Here is a tiny trained network, its code and every weight. The questions are about switching its units off for an input and a class, where a switched-off unit gives its printed mean instead of its output.

import numpy as np


def w(rows, s, z=0):
    codes = np.array(rows[::2]) - 128.0
    scale = np.full(codes.shape[1], s)
    scale[-1] = z or s
    return codes * scale


def norm(h):
    return h / np.sqrt((h * h).mean(-1, keepdims=True) + 1e-5)


def f(y):
    return y / 2 * (1 + np.tanh(0.7978845608 * (y + 0.044715 * y**3)))


def log_softmax(a):
    a = a - a.max(-1, keepdims=True)
    return a - np.log(np.exp(a).sum(-1, keepdims=True))


def net(x, mask):
    res = np.array(x, float).reshape(1, 5) / 4 @ E
    u = 0
    for l in range(2):
        y = f(norm(res) @ A[l][:, :-1].T + A[l][:, -1])
        res = res + np.where(mask[u : u + 8], y, B[l][:, -1]) @ B[l][:, :-1]
        u += 8
    return log_softmax(norm(res)[-1] @ U[:, :-1].T + U[:, -1])


A, B = {}, {}
E = w([
[150,146,39,191,255,164,99,114,40],'x0',
[71,196,66,67,92,218,232,137,156],'x1',
[64,127,114,46,170,92,84,35,203],'x2',
[128,113,145,104,149,146,137,143,129],'x3',
[133,128,124,105,105,142,113,115,88],'x4',
],0.005)
A[0] = w([
[207,103,67,224,177,178,201,159,69,36],'0.n1',
[72,206,112,100,49,198,214,116,179,51],'0.n2',
[81,215,21,137,189,209,200,101,93,3],'0.n3',
[185,129,80,151,253,142,79,102,77,100],'0.n4',
[228,87,164,181,36,118,174,250,89,134],'0.n5',
[120,147,181,136,71,159,180,162,119,3],'0.n6',
[111,128,160,143,78,148,226,232,107,178],'0.n7',
[188,248,100,147,77,209,241,178,95,41],'0.n8',
],0.0057,0.0034)
B[0] = w([
[189,55,155,174,60,166,142,108,149,205],'0.n1',
[114,150,133,197,198,70,217,58,37,242],'0.n2',
[140,35,62,99,85,34,9,221,173,224],'0.n3',
[45,232,144,161,107,167,171,68,152,227],'0.n4',
[15,185,104,97,165,74,102,232,105,254],'0.n5',
[115,212,97,221,216,123,116,160,131,147],'0.n6',
[188,172,119,131,129,94,98,94,133,232],'0.n7',
[254,197,160,122,141,184,142,119,201,234],'0.n8',
],0.0063,0.0054)
A[1] = w([
[150,74,88,133,108,51,218,49,135,122],'1.n1',
[136,187,101,60,99,70,25,172,158,176],'1.n2',
[137,122,83,95,88,87,71,253,113,93],'1.n3',
[96,158,196,187,48,155,129,151,85,4],'1.n4',
[126,158,197,207,89,113,167,159,127,59],'1.n5',
[177,121,148,227,79,180,97,209,92,155],'1.n6',
[249,50,167,85,89,107,80,70,191,196],'1.n7',
[152,55,3,104,140,120,87,229,164,182],'1.n8',
],0.0064,0.0022)
B[1] = w([
[126,54,91,76,107,138,166,168,65,186],'1.n1',
[61,145,193,100,139,80,65,180,122,254],'1.n2',
[124,83,34,107,154,84,53,84,211,218],'1.n3',
[150,30,198,130,233,144,165,192,65,150],'1.n4',
[121,129,162,86,207,212,85,197,82,183],'1.n5',
[102,6,93,142,131,188,218,61,82,226],'1.n6',
[182,142,236,165,33,254,219,117,134,190],'1.n7',
[168,101,111,21,88,119,25,167,137,227],'1.n8',
],0.0067,0.0045)
U = w([
[90,107,106,71,153,49,35,201,153,251],'0',
[171,252,127,159,175,102,180,180,115,76],'1',
[113,120,229,119,55,135,140,103,168,138],'2',
[109,103,78,66,100,72,233,73,123,100],'3',
[92,56,142,213,184,184,130,137,78,85],'4',
[222,81,68,135,66,182,114,142,161,92],'5',
[54,204,120,196,150,117,85,19,152,95],'6',
],0.014,0.0024)

Each question gives the input, the list of numbers given to net, and the class t.
The units are the neurons (one row each of A and B). Each row of codes is followed by its name. A weight is (code - 128) times the scale printed after its matrix; where a second scale follows, it is the last column's (A, B and U).
mask holds one flag per neuron, layer by layer. A switched-off neuron (its flag False) gives its mean, the last column of its row in B, instead of its output. The means were averaged over made-up inputs and are rounded, as every weight is.
A unit's drop is (log p(t) with every unit on - log p(t) with that unit switched off) / (log p(t) with every unit on - log p(t) with every unit switched off).
The circuit of an input: a set's keep is (log p(t) with only the set's units on - log p(t) with every unit switched off) / (log p(t) with every unit on - log p(t) with every unit switched off). Starting from the 12 units with the biggest drops (on a tie, the unit counted first), units are removed one at a time, each time the one whose removal leaves the highest keep (on an exact tie, the one counted first), for as long as the keep stays at least 0.8.
circuit, biggest first: the units of the circuit, biggest drop first
k most important neurons: the k neurons with the biggest drops, biggest first
k most important neurons of layer l: the k neurons of layer l with the biggest drops, biggest first
input [-2,2,-6,-3,6], class 1: circuit, biggest first => 0.n8, 0.n5
input [-2,-1,5,-8,8], class 2: circuit, biggest first => 0.n5, 1.n7
input [4,0,2,5,1], class 6: circuit, biggest first => 0.n4
input [-4,-1,2,2,2], class 2: 2 most important neurons => 0.n5, 0.n2
input [-2,0,-7,4,-3], class 0: 2 most important neurons => 0.n5, 0.n2
input [0,-8,8,4,-1], class 2: 3 most important neurons => 0.n5, 1.n7, 0.n2
input [1,-8,6,4,-5], class 6: circuit, biggest first => 0.n3, 1.n8
input [-6,-2,3,0,4], class 2: 2 most important neurons => 0.n5, 1.n7
input [1,0,2,-4,2], class 6: 3 most important neurons => 0.n4, 0.n5, 1.n8
input [-7,5,8,-1,-1], class 3: 2 most important neurons => 0.n2, 1.n1
input [6,7,0,-2,-7], class 5: 2 most important neurons of layer 0 => 0.n5, 0.n1
input [0,-1,5,-1,-7], class 2: 3 most important neurons => 0.n2, 0.n5, 0.n4
input [0,-8,5,-6,7], class 2: 3 most important neurons => 0.n5, 1.n7, 0.n2
input [2,0,8,-2,4], class 6: 3 most important neurons => 0.n3, 0.n5, 1.n8
input [-5,-4,3,1,2], class 2: circuit, biggest first => 1.n7
input [3,-1,0,3,7], class 4: circuit, biggest first => 0.n1, 0.n7
input [-2,6,0,2,6], class 1: 3 most important neurons => 0.n8, 1.n6, 0.n2
input [5,2,-5,-7,8], class 5: 3 most important neurons of layer 0 => 0.n1, 0.n3, 0.n2
input [-2,1,5,5,2], class 3: 4 most important neurons of layer 0 => 0.n3, 0.n8, 0.n5, 0.n1
input [1,-5,8,3,7], class 6: circuit, biggest first => 0.n3
input [1,-4,-4,-7,-4], class 4: 3 most important neurons of layer 0 => 0.n3, 0.n1, 0.n4
input [-2,0,-6,-3,-5], class 0: 4 most important neurons => 0.n5, 0.n2, 0.n4, 1.n3
